Below are the code and all the weights of a small trained network. Each question names an input and a class and asks about switching units off, where a switched-off unit gives its printed mean instead of its output.

import numpy as np


def w(rows, s, z=0):
    codes = np.array(rows[::2]) - 128.0
    scale = np.full(codes.shape[1], s)
    scale[-1] = z or s
    return codes * scale


def norm(h):
    return h / np.sqrt((h * h).mean(-1, keepdims=True) + 1e-5)


def f(y):
    return np.maximum(y, 0)


def log_softmax(a):
    a = a - a.max(-1, keepdims=True)
    return a - np.log(np.exp(a).sum(-1, keepdims=True))


def net(x, mask):
    res = np.array(x, float).reshape(1, 2) / 4 @ E
    u = 0
    for l in range(2):
        y = f(norm(res) @ A[l][:, :-1].T + A[l][:, -1])
        res = res + np.where(mask[u : u + 8], y, B[l][:, -1]) @ B[l][:, :-1]
        u += 8
    return log_softmax(norm(res)[-1] @ U[:, :-1].T + U[:, -1])


A, B = {}, {}
E = w([
[92,82,100],'x0',
[123,1,195],'x1',
],0.003)
A[0] = w([
[109,196,133,174],'0.n1',
[148,179,160,255],'0.n2',
[205,87,108,38],'0.n3',
[226,112,172,80],'0.n4',
[80,119,1,215],'0.n5',
[85,109,156,108],'0.n6',
[178,56,85,114],'0.n7',
[36,56,146,162],'0.n8',
],0.0052,0.0016)
B[0] = w([
[109,83,177,203],'0.n1',
[255,79,153,213],'0.n2',
[61,56,162,139],'0.n3',
[179,70,104,184],'0.n4',
[172,66,143,226],'0.n5',
[169,97,33,168],'0.n6',
[112,31,125,186],'0.n7',
[180,196,146,253],'0.n8',
],0.0043,0.003)
A[1] = w([
[160,158,48,192],'1.n1',
[218,141,175,252],'1.n2',
[97,51,96,140],'1.n3',
[101,75,12,183],'1.n4',
[103,225,54,190],'1.n5',
[86,61,160,82],'1.n6',
[127,82,162,247],'1.n7',
[140,175,255,145],'1.n8',
],0.007,0.0022)
B[1] = w([
[93,4,85,161],'1.n1',
[47,153,155,253],'1.n2',
[171,172,72,185],'1.n3',
[212,148,253,167],'1.n4',
[72,38,178,148],'1.n5',
[104,66,81,170],'1.n6',
[88,223,123,212],'1.n7',
[206,82,65,161],'1.n8',
],0.0043,0.0068)
U = w([
[247,83,191,202],'0',
[51,6,141,188],'1',
[77,208,222,141],'2',
[118,163,60,22],'3',
[107,185,2,3],'4',
[129,178,32,30],'5',
[115,176,2,16],'6',
[99,148,13,22],'7',
],0.01,0.0078)

Each question gives the input, the list of numbers given to net, and the class t.
The units are the neurons (one row each of A and B). Each row of codes is followed by its name. A weight is (code - 128) times the scale printed after its matrix; where a second scale follows, it is the last column's (A, B and U).
mask holds one flag per neuron, layer by layer. A switched-off neuron (its flag False) gives its mean, the last column of its row in B, instead of its output. The means were averaged over made-up inputs and are rounded, as every weight is.
A unit's drop is (log p(t) with every unit on - log p(t) with that unit switched off) / (log p(t) with every unit on - log p(t) with every unit switched off).
The circuit of an input: a set's keep is (log p(t) with only the set's units on - log p(t) with every unit switched off) / (log p(t) with every unit on - log p(t) with every unit switched off). Starting from the 12 units with the biggest drops (on a tie, the unit counted first), units are removed one at a time, each time the one whose removal leaves the highest keep (on an exact tie, the one counted first), for as long as the keep stays at least 0.8.
circuit, biggest first: the units of the circuit, biggest drop first
top k neurons: the k neurons with the biggest drops, biggest first
top k neurons in layer l: the k neurons of layer l with the biggest drops, biggest first
drop of u: that unit's drop, to one decimal
input [-5,-4], class 0: top 4 neurons	0.n2, 1.n7, 1.n8, 0.n1
input [5,-8], class 1: top neuron	1.n1
input [3,3], class 2: top 2 neurons	0.n8, 1.n1
input [0,3], class 2: top 3 neurons in layer 0	0.n8, 0.n6, 0.n1
input [2,-4], class 1: top 2 neurons	1.n1, 0.n7
input [-2,-7], class 1: circuit, biggest first	1.n5, 1.n1
input [3,0], class 2: top 4 neurons	0.n8, 1.n8, 0.n4, 0.n2
input [7,3], class 0: top 2 neurons	1.n4, 1.n2
input [3,1], class 2: top 3 neurons in layer 0	0.n8, 0.n4, 0.n2
input [-7,-8], class 1: top 3 neurons in layer 1	1.n5, 1.n1, 1.n3
input [3,2], class 2: top 4 neurons	0.n8, 1.n8, 0.n4, 1.n7
input [-5,-7], class 1: top 4 neurons	1.n5, 1.n1, 0.n8, 1.n7
input [2,2], class 2: top 2 neurons	0.n8, 0.n6
input [-2,0], class 2: circuit, biggest first	1.n2
input [-6,-7], class 1: top 4 neurons in layer 1	1.n5, 1.n1, 1.n7, 1.n3
input [8,-5], class 0: top 2 neurons	1.n4, 0.n5
input [0,-1], class 2: top 2 neurons	1.n1, 1.n2
input [2,-1], class 2: top 3 neurons in layer 1	1.n1, 1.n8, 1.n7
input [-1,-1], class 2: top 2 neurons in layer 0	0.n8, 0.n2
input [-6,-8], class 1: drop of 1.n5	1.0
input [-4,-6], class 1: drop of 0.n8	0.3
